(in the rows, 128 means zero)
Facts:
kaduza	dutru	taklun; dresir	dutru	ladek; nusozi	dutru	kone
tavosak	dutru	grapler; plisas	dutru	siko; varo	dutru	vuklok
truflir	dutru	sivam; maral	dutru	klurudre; rugel	dutru	nabridre
floska	dutru	geko; sipoflun	dutru	stekan; tritroplon	dutru	klurudre
paber	dutru	brezo; niklar	dutru	nabridre; bradraflu	dutru	taklun
flapom	dutru	voskem; biplu	dutru	nabridre; pledresti	dutru	plugruklal
klagra	dutru	bosten; flizeste	dutru	nusozi; skinil	dutru	kone
fleska	dutru	voskem; vagrel	dutru	bosten; stuplo	dutru	voskem
flodrus	dutru	detran; plipladres	dutru	flebril; nugra	dutru	trimur
kubel	dutru	totros; dotrak	dutru	vagas; fafli	dutru	vosir
kimos	dutru	rinis; stilidra	dutru	vutre; broflopen	dutru	flebril
zeli	dutru	vuklok; tragrusil	dutru	trimur; duzun	vovi	vutre
kolun	vovi	taklun; satra	vovi	vutre; siko	vovi	vosir
sunoplal	vovi	sivam; kaduza	vovi	fulobri; skabem	vovi	plugruklal
plerule	vovi	nekel; nibrekur	vovi	kone; dresir	vovi	nekel
nusozi	vovi	grapler; tavosak	vovi	grapler; brezo	vovi	lezur
vemur	vovi	vutre; buplozan	vovi	totros; dotrisi	vovi	vagas
negi	vovi	vutre; plisas	vovi	pagur; flebril	vovi	bovel
mela	vovi	kerida; migrinok	vovi	kizetre; varo	vovi	vosir
zivumik	vovi	vuklok; truflir	vovi	nekel; retok	vovi	grapler
gigron	vovi	geklil; siskik	vovi	vagas; papom	vovi	klelos
klozul	vovi	fulobri; stuvul	vovi	getrin; maral	vovi	kizetre
voskem	vovi	nabridre; babeklar	vovi	kone; rugel	vovi	klipin
floska	vovi	ladek; rukam	vovi	getrin; bronu	vovi	grapler
bredras	vovi	geklil; sipoflun	vovi	vostas; stigrukal	vovi	geko
megrugri	vovi	getrin; tritroplon	vovi	vagas; paber	vovi	trimur
tufin	vovi	vagas; bozik	vovi	vogi; pluplo	vovi	sobrabrem
nesku	vovi	getrin; saza	vovi	sivam; tomon	vovi	sivam
niklar	vovi	skiskepin; klobro	vovi	vostas; divur	vovi	kizetre
bradraflu	vovi	getrin; flapom	vovi	sivam; fluste	vovi	kerida
travumo	vovi	getrin; biplu	vovi	grapler; pledresti	vovi	stabome
drader	vovi	geko; dorimik	vovi	sivam; zedigrum	vovi	kizetre
stukligron	vovi	geklil; lolus	vovi	famar; momul	vovi	kerida
bena	vovi	vogi; plevel	vovi	ladek; klagra	vovi	klelos
treme	vovi	klelos; lotu	vovi	kone; zutanar	vovi	geklil
skagreva	vovi	kone; kifir	vovi	kizetre; batis	vovi	vutre
nipin	vovi	kone; flizeste	vovi	sobrabrem; klovo	vovi	vosir
podo	vovi	nekel; kliklunar	vovi	vutre; duplem	vovi	grapler
skidorok	vovi	bosten; skinil	vovi	getrin; fleska	vovi	ladek
starur	vovi	vagas; bimik	vovi	sobrabrem; vagrel	vovi	vostas
flidom	vovi	kerida; mikim	vovi	vuklok; bradra	vovi	vogi
gabim	vovi	grapler; grumunu	vovi	geklil; bova	vovi	nekel
pevodo	vovi	getrin; flesun	vovi	vutre; pluklon	vovi	stabome
plosta	vovi	taklun; stuplo	vovi	sobrabrem; gamus	vovi	taklun
flodrus	vovi	kone; detran	vovi	stekan; doduk	vovi	vuklok
trudrun	vovi	ladek; skinor	vovi	nekel; beko	vovi	vostas
tetum	vovi	geklil; maseflom	vovi	drabras; tetes	vovi	geklil
mopus	vovi	klurudre; plipladres	vovi	vagas; klibutros	vovi	vutre
nugra	vovi	ladek; kubel	vovi	ladek; tabe	vovi	grapler
rinis	vovi	sivam; kliflobran	vovi	taklun; dotrak	vovi	klurudre
grodul	vovi	ladek; fafli	vovi	geklil; tudre	vovi	vagas
kimos	vovi	ladek; monam	vovi	geklil; badavan	vovi	kone
govun	vovi	vutre; stilidra	vovi	ladek; broflopen	vovi	kone
zeli	vovi	vosir; tragrusil	vovi	geklil; ragar	vovi	stekan
kolun	grusobos	512; siko	grusobos	813; sunoplal	grusobos	110
kaduza	grusobos	51; skabem	grusobos	434; plerule	grusobos	745
nibrekur	grusobos	434; dresir	grusobos	930; nusozi	grusobos	930
brezo	grusobos	841; vemur	grusobos	51; buplozan	grusobos	435
dotrisi	grusobos	841; negi	grusobos	512; plisas	grusobos	841
flebril	grusobos	279; mela	grusobos	51; migrinok	grusobos	428
varo	grusobos	256; retok	grusobos	110; gigron	grusobos	435
klozul	grusobos	256; stuvul	grusobos	110; voskem	grusobos	512
babeklar	grusobos	512; rugel	grusobos	434; floska	grusobos	279
rukam	grusobos	930; sipoflun	grusobos	779; stigrukal	grusobos	434
megrugri	grusobos	745; tritroplon	grusobos	256; tufin	grusobos	435
bozik	grusobos	884; nesku	grusobos	884; saza	grusobos	256
tomon	grusobos	841; niklar	grusobos	930; klobro	grusobos	745
divur	grusobos	841; bradraflu	grusobos	428; fluste	grusobos	841
pledresti	grusobos	745; drader	grusobos	256; dorimik	grusobos	745
zedigrum	grusobos	745; stukligron	grusobos	841; lolus	grusobos	51
momul	grusobos	884; bena	grusobos	930; lotu	grusobos	435
zutanar	grusobos	884; skagreva	grusobos	51; kifir	grusobos	51
batis	grusobos	256; flizeste	grusobos	279; klovo	grusobos	51
podo	grusobos	512; kliklunar	grusobos	279; duplem	grusobos	434
skidorok	grusobos	813; skinil	grusobos	841; starur	grusobos	626
bimik	grusobos	626; vagrel	grusobos	841; mikim	grusobos	512
bradra	grusobos	745; gabim	grusobos	779; grumunu	grusobos	434
bova	grusobos	841; pevodo	grusobos	434; flesun	grusobos	626
pluklon	grusobos	279; plosta	grusobos	841; stuplo	grusobos	512
gamus	grusobos	745; flodrus	grusobos	841; doduk	grusobos	745
skinor	grusobos	626; tetum	grusobos	549; maseflom	grusobos	745
tetes	grusobos	813; mopus	grusobos	745; plipladres	grusobos	813
klibutros	grusobos	813; kubel	grusobos	549; tabe	grusobos	841
rinis	grusobos	512; kliflobran	grusobos	626; dotrak	grusobos	434
grodul	grusobos	745; fafli	grusobos	428; tudre	grusobos	930
kimos	grusobos	930; badavan	grusobos	884; govun	grusobos	428
stilidra	grusobos	110; broflopen	grusobos	930; zeli	grusobos	841
duzun	tretrom	vemur; siko	tretrom	zeli; sunoplal	tretrom	flapom
plerule	tretrom	truflir; nibrekur	tretrom	lotu; dresir	tretrom	podo
nusozi	tretrom	biplu; tavosak	tretrom	gabim; vemur	tretrom	batis
dotrisi	tretrom	tritroplon; negi	tretrom	kliklunar; migrinok	tretrom	maral
varo	tretrom	siko; truflir	tretrom	bova; gigron	tretrom	fafli
siskik	tretrom	tufin; klozul	tretrom	kaduza; stuvul	tretrom	pevodo
maral	tretrom	zedigrum; babeklar	tretrom	nipin; floska	tretrom	kubel
bronu	tretrom	nusozi; bredras	tretrom	monam; sipoflun	tretrom	vagrel
megrugri	tretrom	stuvul; tufin	tretrom	starur; bozik	tretrom	bena
pluplo	tretrom	stuplo; nesku	tretrom	bradraflu; saza	tretrom	rinis
divur	tretrom	migrinok; bradraflu	tretrom	megrugri; flapom	tretrom	tomon
fluste	tretrom	mela; travumo	tretrom	rukam; biplu	tretrom	tavosak
pledresti	tretrom	pluklon; drader	tretrom	stigrukal; dorimik	tretrom	sunoplal
stukligron	tretrom	tragrusil; momul	tretrom	fluste; bena	tretrom	bradra
plevel	tretrom	grodul; klagra	tretrom	papom; treme	tretrom	klagra
lotu	tretrom	skagreva; skagreva	tretrom	broflopen; kifir	tretrom	divur
batis	tretrom	satra; nipin	tretrom	badavan; flizeste	tretrom	bimik
podo	tretrom	skinor; kliklunar	tretrom	govun; duplem	tretrom	retok
skinil	tretrom	nesku; fleska	tretrom	trudrun; starur	tretrom	tudre
bimik	tretrom	pluplo; vagrel	tretrom	klobro; flidom	tretrom	momul
mikim	tretrom	zivumik; gabim	tretrom	tabe; grumunu	tretrom	bredras
bova	tretrom	dresir; pevodo	tretrom	travumo; flesun	tretrom	duzun
plosta	tretrom	gamus; gamus	tretrom	kliflobran; detran	tretrom	ragar
doduk	tretrom	mikim; trudrun	tretrom	nugra; beko	tretrom	sipoflun
tetum	tretrom	zutanar; tetes	tretrom	tetum; mopus	tretrom	dotrak
plipladres	tretrom	dotrisi; klibutros	tretrom	flesun; kubel	tretrom	plevel
tabe	tretrom	duplem; rinis	tretrom	dorimik; kliflobran	tretrom	kolun
grodul	tretrom	kimos; fafli	tretrom	stukligron; tudre	tretrom	plipladres
kimos	tretrom	stilidra; monam	tretrom	gigron; badavan	tretrom	nibrekur
govun	tretrom	klibutros; stilidra	tretrom	fleska; broflopen	tretrom	flodrus
zeli	tretrom	klovo; tragrusil	tretrom	tetes

Known rows:
[121 133 120 127 123 109 123 144 152 153 120 116 118 137 136 117 130 131
 120 115 116 143 127 143 125 126 132 125 142 118 144]: bredras
[120 133 126 123 121 103 102 125 139 184 135 118 120 157 139 122 112 162
 118 110 141 141 124 168 139 127 133 126 152 119 158]: grumunu
[121 154 121 143 121  96 155 148 142 131 118 126 133 127 118 118 120 123
 116 128 118 138 125 132 126 127 139 128 109 116 136]: tabe
[132 128 123 123 136 139 113 115 128 124 124 122 117 139 138 120 134 117
 118 113 118 122 139 139 125 129 135 125 132 133 132]: buplozan
[120 165 122 123 118 144 111 117 151 191 133 115 123 126 145 126 115 126
 119 108 118 130 139 172 130 128 132 128 149 113 137]: skagreva
[131 127 126 123 143 138 118 122 127 121 124 119 118 139 127 118 136 117
 119 117 115 127 137 135 124 126 142 126 115 138 133]: bronu
[121 132 121 136 130  96 129 164 137 135 118 122 131 127 118 117 126 123
 120 119 115 129 124 132 126 128 138 126 107 113 140]: plisas
[130 123 121 125 135 142 123 121 125 120 124 127 118 132 136 120 129 115
 118 109 115 123 133 144 125 127 137 126 113 142 134]: pagur
[128 124 120 134 156  98 152 131 124 120 117 135 119 144 119 118 144 117
 120 123 114 131 124 134 126 125 144 127 112 137 132]: fluste
[122 146 123 123 121 112 121 149 147 141 119 114 121 129 126 116 119 133
 118 116 115 139 131 140 124 125 130 126 127 117 143]: flidom
[121 146 124 149 133 105 111 187 125 126 121 116 120 207 118 152 146 167
 117 157 116 112 125 134 124 131 132 129 106 112 133]: skinil
[120 143 120 141 128  98 129 138 147 146 117 128 137 124 119 121 121 120
 120 119 115 119 124 131 128 127 152 127 106 112 133]: flodrus
[121 159 131 127 119 114 143 146 151 131 126 116 121 134 129 117 113 141
 119 121 115 154 143 146 124 124 132 130 153 126 144]: detran
[120 146 122 123 120 143 156 179 150 148 118 116 124 123 128 116 156 115
 121 119 119 153 131 151 128 126 135 127 124 116 136]: skidorok
[122 130 122 122 133 117 124 115 134 130 145 140 120 136 122 136 118 116
 117 108 136 115 125 149 123 127 166 128 128 134 133]: batis
[124 129 124 124 131 171 105 116 127 140 140 119 119 138 153 122 127 119
 117 108 134 124 147 165 130 133 136 127 147 133 134]: lolus
[127 149 125 138 119 101 111 117 145 151 115 118 123 129 137 124 113 136
 117 112 115 125 131 133 132 126 130 127 149 113 141]: kolun
[131 126 130 131 128 144 157 117 129 120 143 124 118 138 142 119 116 118
 117 113 112 139 159 158 127 128 132 130 142 163 136]: trimur
[124 156 120 135 120 103 123 120 147 149 118 118 125 127 126 121 118 127
 117 115 114 129 128 136 124 125 130 127 133 114 141]: zedigrum

Rows:
No name comes twice in this set of rows, the named rows included.
[125 133 121 126 123 170 111 116 137 147 151 124 120 130 141 135 126 117
 118 109 134 116 145 170 126 133 151 128 143 131 133] : vemur
[140 135 124 148 145 175 114 122 124 119 118 115 121 213 134 159 184 136
 117 163 115 109 174 133 123 130 131 128 119 121 136] : nusozi

Now the same things, written a new way:
Known rows:
[124 161 130 133 135 148 121 144 140 112 137 122 126 137 111 116 118 152
 117 150 133 131 125 152 126 131 126 118 133 110 162 132 117 127 134 123
 128 116 123 156 126 123 122]: gamus
[111 108 110 120 100 122 143 122 124 132 114 119 124 113 123 140 136 113
 128 113 138 126 129 113 123 113 109 113 110 109 114 118 122 126 112 121
 125 153 123 116 129 129 162]: flidom
[131 173 139 154 147 143 120 145 128 110 130 120 126 146 113 116 119 146
 118 165 127 138 124 146 130 142 126 116 142 110 159 127 116 131 139 123
 134 116 126 143 124 125 111]: bradra
[123 110 152 121 109 123 124 122 141 119 128 170 124 116 112 157 149 112
 128 114 129 115 128 116 125 154 130 134 140 148 115 120 117 127 110 145
 123 159 137 105 128 123 113]: vemur
[117 157 183 119 131 139 160 121 113 156 114 139 136 154 127 112 119 137
 120 114 118 114 127 140 123 115 115 171 121 114 139 126 148 126 113 124
 123 137 151 130 128 127 113]: flodrus
[140 108 186 118 102 156 133 123 109 152 151 177 124 156 115 115 116 119
 120 113 128 115 126 112 126 124 115 142 135 117 114 117 118 129 125 121
 123 147 160 136 125 121 110]: duplem
[127 107 130 119 134 115 122 121 167 111 141 138 126 117 111 117 151 112
 137 134 119 138 134 112 150 144 143 112 151 120 116 118 118 127 150 160
 122 124 125 109 127 121 111]: tudre
[107 107 110 121 156 107 125 124 110 133 116 118 144 114 113 138 142 111
 136 113 119 135 127 116 125 111 111 129 109 138 114 117 151 128 110 123
 123 131 121 113 136 130 112]: maral
[131 173 139 155 146 144 120 145 129 110 130 121 125 145 115 116 119 145
 118 165 126 137 125 146 131 141 125 115 142 109 158 129 116 130 140 122
 134 116 126 144 125 125 111]: dorimik
[154 109 109 120  98 117 135 123 113 134 114 118 126 115 156 142 135 113
 124 114 133 122 129 112 128 117 109 121 110 172 120 126 137 125 113 121
 135 130 123 106 127 130 148]: fulobri
[129 190 138 162 176 141 123 159 178 112 131 118 126 146 110 116 120 173
 117 174 126 126 125 174 125 170 160 122 161 111 187 171 119 135 164 123
 126 118 121 154 125 122 110]: tufin
[147 109 109 121 102 111 136 121 110 136 114 119 124 115 143 134 137 113
 130 115 123 120 130 113 127 116 110 124 111 170 120 130 138 126 113 122
 129 129 123 106 129 127 141]: bosten
[140 168 145 168 153 143 120 145 117 110 133 121 125 155 121 116 119 141
 119 170 124 135 125 136 128 148 128 126 137 108 152 129 116 131 147 123
 128 116 127 150 124 123 111]: klobro
[151 107 111 118  99 108 126 122 117 160 115 121 124 114 135 135 154 111
 121 114 134 121 131 111 131 117 109 127 110 163 121 128 159 128 114 121
 139 132 121  98 125 134 157]: ladek
[123 109 118 119 115 115 120 122 151 119 133 141 126 114 111 142 172 112
 142 120 119 141 138 114 152 123 125 113 131 145 116 120 115 126 126 162
 122 136 127 104 127 123 114]: mela
[107 111 109 119  99 177 121 123 128 112 117 141 128 117 114 156 155 160
 135 150 118 164 127 175 123 142 184 145 174 120 113 120 119 125 195 200
 125 116 123 143 124 161 114]: niklar
[128 137 139 133 131 139 120 136 136 112 137 127 126 132 111 114 116 125
 117 149 123 138 125 131 138 130 124 113 142 108 124 118 116 129 142 120
 128 116 130 134 124 124 113]: badavan
[121 156 114 130 129 136 120 147 139 110 153 119 125 145 111 117 118 154
 118 161 139 123 124 167 124 128 138 114 114 111 146 141 117 126 141 121
 123 117 129 164 124 123 130]: mopus
[113 108 109 119 102 132 125 122 125 139 114 119 125 114 123 151 128 112
 140 114 132 136 130 112 130 112 110 113 109 107 113 117 126 126 112 121
 133 128 121 108 138 130 153]: ragar

Rows:
No name comes twice in this set of rows, the named rows included.
[144 191 157 189 200 132 123 141 141 113 128 118 125 170 115 116 120 177
 118 194 124 142 126 156 124 179 162 146 159 110 175 160 120 149 181 122
 126 117 121 147 125 130 111] : gigron
[143 165 149 169 152 145 121 148 117 110 132 120 123 155 124 115 118 136
 120 168 122 133 126 139 130 145 128 122 137 109 148 132 116 133 152 122
 126 116 127 152 124 123 111] : megrugri
[114 107 117 118  99 132 135 122 113 147 179 140 125 133 110 113 125 131
 117 131 152 140 126 131 125 112 117 113 109 106 112 119 116 126 130 122
 122 140 158 160 124 126 170] : grumunu
[146 109 109 120 123 106 141 122 111 139 117 119 125 115 134 120 137 114
 147 116 118 114 132 113 141 115 109 118 112 159 118 147 130 126 112 123
 122 133 126 102 135 123 128] : kone
[105 110 108 119  99 206 125 132 112 148 116 155 127 139 114 149 123 173
 119 156 124 169 125 197 124 114 143 161 144 112 123 121 166 126 177 142
 124 116 122 182 131 164 112] : rugel
[118 107 109 119 111 121 122 122 122 144 115 118 124 115 125 149 141 113
 126 115 127 142 128 113 142 111 109 114 109 118 112 117 151 126 113 121
 145 129 122  99 131 139 140] : plevel
[125 111 142 119 100 145 127 126 110 151 160 158 126 136 111 112 118 118
 118 125 133 130 125 115 131 113 112 115 120 108 113 118 122 125 123 121
 123 130 155 148 125 122 129] : skabem
[143 107 174 118 102 158 122 125 110 148 157 173 124 150 115 115 116 115
 120 116 128 120 125 112 129 118 112 139 126 113 113 118 118 126 130 121
 122 142 151 154 125 122 114] : pevodo
[154 183 169 190 191 146 123 159 142 113 128 119 124 169 122 116 120 161
 120 179 120 120 126 147 124 189 162 152 165 110 177 176 119 142 181 122
 121 117 121 159 124 122 112] : lotu

Now the same things, written a new way:
Known rows:
[176 133 101 112 122 136 111 151 130  80 134 115 131 146 102 159 139  99
 107 161 111 109 121 141 118 121 117 131 158 124 136 102 134 124 108 130
 114 146 129]: saza
[176 116 117 127 133 145  93 133 125  92 153 114 147 160  82 151 142 131
 132 142 130 131 114 122 121 142 140 138 161 150 117 132 115 139 133 145
 128 156 131]: flebril
[163 119 123 128 136 128 121 125 131 124 129 109 107 138  95 107 138 154
 132 136 126 139 126 123 117 140 128 138 133 129 108 150  97 128 138 151
 149 143 128]: duplem
[123 140 124 145 118 155 106 116 128 125 118 140 137 136 117 104 134 130
 147 146 123 137 128 125 101 114 134 124 142 116 124 136 124 102 134 115
 153 134 121]: gigron
[128 139 123 143 132 154 110 101 126 125 127 127 122 126 128 103 135 123
 143 141 122 139 126 119 108 127 142 142 140 128 124 137 130 112 145 126
 142 134 120]: buplozan
[132 137 124 138 125 150 112 101 133 127 123 130 130 129 132 111 141 120
 140 144 115 142 126 130 104 122 136 142 146 120 131 134 132  96 136 125
 143 147 125]: tufin
[146 108 130 135 145 148 104 109 132 127 107 106 123 136  93  63 132 145
 163 139 109 131 131  76  92 142 141 152 135 107 132 126 134 112 153 148
 149 129 125]: klovo
[129 134 132 129 126 125 141 121 126 145 114 124  90 124 147 118 126 137
 111 134 125 131 130 137 127 115 129 102 122 121 117 136 107 141 129 114
 118 122 127]: kliflobran
[124 141 131 150 122 146 123  91 130 147 132 131 114 125 141 111 145 147
 139 129 134 164 123 148 111 129 137 139 136 141 102 172 100  97 146 128
 163 153 122]: megrugri
[ 82 113 150 142 121 116 139 108 148 164 164 176 209 132 144 153 137 144
 145  79 145 171 119 146 150 152 121 156 107 152 122 153 134  91 128 154
 162 143 132]: pledresti
[116 133 136 156 126 143 124 101 121 144 128 118 104 125 133 100 139 158
 145 127 145 155 126 131 109 133 144 131 132 156  95 175  95 109 159 133
 165 136 118]: klobro
[ 82 100 166 141 128 116 127 120 145 152 169 150 211 142 127 151 126 153
 148  73 158 154 115 114 149 161 136 145 112 178 120 153 133 110 143 153
 152 130 139]: vagrel
[118 144 127 158 112 153 110 111 123 130 129 140 130 137 117 111 141 144
 149 139 142 151 127 139 106 118 135 123 140 140 102 162 103 101 143 125
 170 138 116]: stukligron
[ 75 141 160 200 141  89  90 103 157 150 133 120 196  96  80 132  92  98
 130 134 136 106 182 142 177 164  89 206  63 159 139 110 206  93 105 183
 160  77 114]: niklar
[ 86  95 170 129 138 120 113 128 148 136 159 129 212 142 115 136 112 133
 149  76 140 124 116  74 139 160 140 149 114 164 148 122 163 108 143 144
 133 112 147]: broflopen
[146 133 119 109 135 117 135 148 112 120 114 121  96 118 132 144 117 121
 115 140 123 103 130 135 146 115 134 105 133 105 142 111 126 173 110 101
  89 125 131]: plugruklal
[ 95  86 105  48 105 128 179 223 145 120 143 131 153 137 155 136 111  98
 122  55 166  79 134 160 188 115  63 153  54 116 152  81 125 120 191 158
 105  46 131]: fleska
[146 138 115 110 133 119 136 149 111 118 112 118  91 116 133 143 117 117
 113 143 123 103 131 136 146 114 131 107 132 103 142 112 125 171 110 105
  91 124 130]: vogi
[123 182  76  85 137  77 225 175  90  63 125 153  46  67 149 135 124 117
 117 143  91 139 115  77 101 137 111  96 133 116 142 119 164 144  46 130
 156 102 135]: kone

Rows:
No name comes twice in this set of rows, the named rows included.
[102 125  82  82 100 207 141 163 140 132 129 137 102 124 158  44 141  93
 181  85 179 129 119 194 117  84  99 222  94  91 125 146  93  37 251 145
 167  83 120] : voskem
[134  96 138 102 128 103 119 166 148 101 172 145 224 161  97 199 122 110
 111  98 129 112 114 119 159 151 112 138 127 149 153  90 161 132 101 153
 105 132 148] : varo
[161 116 124 132 135 129 120 130 125 124 125 108 104 138  93 105 138 158
 137 135 129 139 131 120 114 140 130 134 133 132 103 148  97 133 142 153
 150 136 125] : stigrukal
[126 131 136 139 134 151 104 114 128 114 120  95 115 128 116  93 128 125
 145 140 124 119 124  92  98 132 147 139 143 143 130 134 136 104 154 125
 140 121 128] : rukam
[121 134 135 153 124 145 116 107 122 130 130 110 108 127 126 105 139 148
 144 132 146 147 125 127 106 135 143 135 140 162  98 169 104 109 159 133
 161 136 122] : tomon
[128  88 153 107 135  98 120 178 140  98 170 112 197 157  83 177 108 127
 118  90 145  98 116  86 160 161 123 129 119 176 140 103 152 150 122 157
 108 105 150] : tritroplon
[130 142 119 149 117 153 117  97 130 134 134 140 135 128 140 124 152 130
 140 141 129 159 123 159 107 125 133 145 148 134 112 159 112  91 136 129
 159 163 119] : plosta
[120 132 119 154 117 156 129  87 123 142 125 133 124 126 155 117 157 147
 149 138 131 162 134 147 116 135 127 129 132 142 105 161 100 107 154 139
 165 156 103] : grodul
[122 143 128 154 126 151 122  91 125 143 135 138 115 125 139 109 142 143
 146 130 139 166 125 145 114 128 141 138 135 138  99 171 104 110 150 129
 161 148 117] : maseflom
[168 121 114 127 135 132 120 118 134 125 131 122 115 137 100 116 143 147
 129 137 118 146 124 135 117 135 125 144 137 119 114 144 100 118 129 147
 149 153 128] : nibrekur
[118  86 149 121 137  94 138 150 142 139 160 134 185 143  89 139 120 163
 142  78 148 141 125 104 153 168 117 147  98 154 119 137 125 135 135 180
 150 115 138] : dotrak

The same things again, as new rows of numbers:
Known rows:
[135 177 147 105 177 139 134 132 120 152 120 127 144  92]: tritroplon
[250 180 115 160 115  53 114 135 159 146 127 133  57 109]: voskem
[128 138 156 137  93 125  88 152 111 130 125  74  65  92]: pledresti
[144 178 151 160 132 138 147 132 135 137 130 116 108  78]: fulobri
[168 144 119 116 107 118 134 167 106 156 126 113  71 115]: gigron
[159 155 113 100  97 133 142 128 139 127 117 129 108 106]: rukam
[162 205 144 167 128 158 151 137 138 141 126 110  96  88]: vuklok
[144 157 142 137  83 133  93 150 114 132 123  75  63  96]: gamus
[168 203 168 157 120 157 133 149 133 144 140 125  91  85]: detran
[148 184 168 146 120 144 135 145 134 142 140 130 102  82]: ragar
[146 186 162 143 122 144 138 142 134 144 137 134 107  83]: papom
[207 156 134  93 159 131 129 150 102 128 122 118 111 112]: gabim
[128 171 176 154 134 159 111 152 149 142 126 152 107  55]: floska
[162 205 143 166 128 158 152 138 138 143 125 109  98  89]: klurudre
[124 161 178 139 136 138 134 146 133 140 138 134 109  86]: klagra
[133 131 132  98 114 129 139 132 138 123 118 130 115 108]: broflopen
[172 147 150 127 103 138 129 153 127 127 130 120  83  95]: bena
[180 193 177 139 166 153 118 151 108 150 137 116 112  80]: saza
[148 176 119  89  99  87 175 160 136 128 123 131  88 107]: vemur

Rows:
No name comes twice in this set of rows, the named rows included.
[127 166 160 137 141 134 136 139 139 142 139 130 116  81] : paber
[129 167 165 131 125 137 136 130 137 138 140 138 120  88] : tavosak
[135 159 130 129  84 130  97 145 119 135 115  77  69  98] : klobro
[151 184 174 144 119 149 132 138 134 138 145 133 106  87] : nipin
[197 137 157 103 170 123 124 165  94 127 124 115 102 102] : sipoflun
[131 167 176 141 126 138 132 144 133 140 141 136 110  82] : truflir
[150 182 127 154 153  56  96 113 177 169 110 174 115  65] : fleska
[152 170 187 132 180 144 119 153 109 148 135 119 120  84] : varo
[195 125 136 137 126  23 111 130 149 142 126 152  78 102] : stuplo
[153 209 130  86 159 131 144 141 130 162 110 109 132  78] : batis
[169 161 158 139 110 107 150 168 115 115 147 139  71 112] : kifir
[149 132 144 115 111 127 132 147 133 127 124 127  97  96] : dresir

